Below are the code and all the weights of a small trained network. Each question names an input and a target symbol and asks about switching units off, where a switched-off unit gives its printed mean instead of its output.

import numpy as np


def w(rows, s, z=0):
    codes = np.array(rows[::2]) - 128.0
    scale = np.full(codes.shape[1], s)
    scale[-1] = z or s
    return codes * scale


def norm(h):
    return h / np.sqrt((h * h).mean(-1, keepdims=True) + 1e-5)


def f(y):
    return np.maximum(y, 0)


def softmax(a):
    e = np.exp(a - a.max(-1, keepdims=True))
    return e / e.sum(-1, keepdims=True)


def log_softmax(a):
    a = a - a.max(-1, keepdims=True)
    return a - np.log(np.exp(a).sum(-1, keepdims=True))


def net(x, mask):
    ids = ['ζθμξπστ'.index(c) for c in x.split()]
    T = len(ids)
    res = E[ids] + P[:T]
    r = norm(res)
    for j in range(2):
        rows = slice(3 * j, 3 * j + 3)
        q, k, v = (r @ M[0][rows].T for M in (Q, K, V))
        z = softmax(np.where(np.tri(T) > 0, q @ k.T / 3**0.5, -1e9)) @ v
        o = O[0][rows]
        res = res + np.where(mask[j], z, o[:, -1]) @ o[:, :-1]
    y = f(norm(res) @ A[0][:, :-1].T + A[0][:, -1])
    res = res + np.where(mask[2:6], y, B[0][:, -1]) @ B[0][:, :-1]
    return log_softmax(norm(res)[-1] @ U[:, :-1].T + U[:, -1])


Q, K, V, O, A, B = {}, {}, {}, {}, {}, {}
E = w([
[131,97,198,147,160,54,166],'ζ',
[101,50,125,115,180,77,85],'θ',
[150,96,91,141,92,184,174],'μ',
[128,77,187,149,94,145,117],'ξ',
[144,145,39,118,108,146,50],'π',
[4,151,76,143,95,112,164],'σ',
[146,142,148,71,140,122,205],'τ',
],0.025)
P = w([
[177,131,170,91,5,123,129],'0',
[144,96,145,147,56,100,167],'1',
[140,88,109,186,85,104,196],'2',
[142,89,81,200,126,112,217],'3',
[144,105,51,197,173,119,211],'4',
[143,113,36,178,214,126,219],'5',
],0.012)
Q[0] = w([
[133,100,150,29,127,66,109],'H1',
[94,162,65,150,78,253,89],'H1',
[53,79,124,186,195,76,3],'H1',
[89,144,205,175,188,118,135],'H2',
[134,41,143,132,155,58,160],'H2',
[100,105,186,159,127,143,208],'H2',
],0.015)
K[0] = w([
[211,120,122,39,195,57,144],'H1',
[3,157,44,105,94,198,111],'H1',
[118,29,116,147,180,67,11],'H1',
[69,94,202,146,221,8,148],'H2',
[46,142,113,102,24,91,133],'H2',
[63,121,133,202,103,130,227],'H2',
],0.014)
V[0] = w([
[213,167,162,165,2,124,79],'H1',
[186,146,4,151,221,124,80],'H1',
[80,161,141,155,47,131,54],'H1',
[133,109,88,18,130,200,111],'H2',
[166,74,176,51,111,96,111],'H2',
[32,188,85,147,117,179,137],'H2',
],0.0068)
O[0] = w([
[33,76,109,180,169,103,149,118],'H1',
[131,87,189,121,31,127,219,3],'H1',
[235,129,139,92,239,111,218,108],'H1',
[101,126,175,230,145,92,135,65],'H2',
[148,106,75,219,116,200,196,107],'H2',
[114,134,254,136,247,113,117,174],'H2',
],0.0069,0.0051)
A[0] = w([
[49,106,166,116,164,179,46,77],'N1',
[166,103,230,119,5,146,114,252],'N2',
[130,141,161,138,252,194,132,95],'N3',
[78,243,147,150,174,126,198,93],'N4',
],0.012,0.004)
B[0] = w([
[46,141,54,129,132,219,203,168],'N1',
[206,202,130,22,79,109,8,218],'N2',
[177,182,145,112,32,143,122,197],'N3',
[152,75,48,132,89,64,123,255],'N4',
],0.013,0.0061)
U = w([
[155,125,181,121,154,63,144,220],'ζ',
[118,76,117,2,191,120,135,93],'θ',
[209,78,91,84,174,127,206,82],'μ',
[77,171,136,109,106,138,132,202],'ξ',
[159,175,63,90,211,108,96,2],'π',
[81,61,61,117,107,82,189,211],'σ',
[200,117,117,17,53,101,87,38],'τ',
],0.0093,0.0026)

Each question gives the input, a string of symbols that net reads in full, and the target symbol t.
The units are the heads (3 rows each of Q, K, V and O) and the neurons (one row each of A and B). Each row of codes is followed by its name. A weight is (code - 128) times the scale printed after its matrix; where a second scale follows, it is the last column's (O, A, B and U).
mask holds one flag per unit, heads first, then neurons. A switched-off unit (its flag False) gives its mean, the last column of its rows in O or B, instead of its output. The means were averaged over made-up inputs and are rounded, as every weight is.
A unit's drop is (log p(t) with every unit on - log p(t) with that unit switched off) / (log p(t) with every unit on - log p(t) with every unit switched off).
The circuit of an input: a set's keep is (log p(t) with only the set's units on - log p(t) with every unit switched off) / (log p(t) with every unit on - log p(t) with every unit switched off). Starting from all 6 units, units are removed one at a time, each time the one whose removal leaves the highest keep (on an exact tie, the one counted first), for as long as the keep stays at least 0.8.
circuit, biggest first: the units of the circuit, biggest drop first
most important unit: the unit with the biggest drop
top k neurons: the k neurons with the biggest drops, biggest first
heads that matter: for each layer, one digit per head in row order, 1 if its drop is at least 0.15 and else 0, layers parted by /
drop of u: that unit's drop, to one decimal
input ξ θ π ξ ζ, target τ: most important unit -> H1
input σ σ ξ τ σ τ, target τ: circuit, biggest first -> [H2, N3]
input ζ ξ ζ τ μ π, target τ: heads that matter -> 11
input σ τ π, target π: circuit, biggest first -> [H1, N4, H2]
input π ζ ζ, target σ: circuit, biggest first -> [H1, H2, N2]
input σ σ σ π σ μ, target τ: circuit, biggest first -> [N3, H2]
input π ξ θ, target τ: circuit, biggest first -> [H1, N2]
input ξ τ τ τ μ, target τ: circuit, biggest first -> [H1, N2, H2]
input π θ ζ θ π ζ, target σ: circuit, biggest first -> [N2, H2]
input π τ θ π, target σ: heads that matter -> 11
input ξ ξ σ ξ, target ξ: top 3 neurons -> [N1, N3, N4]
input τ π π τ, target σ: drop of N2 -> 0.2
input σ μ θ, target θ: drop of H1 -> 0.5
input ξ θ τ ξ θ τ, target σ: drop of N3 -> 0.1
input μ ξ μ τ θ, target τ: circuit, biggest first -> [H1]
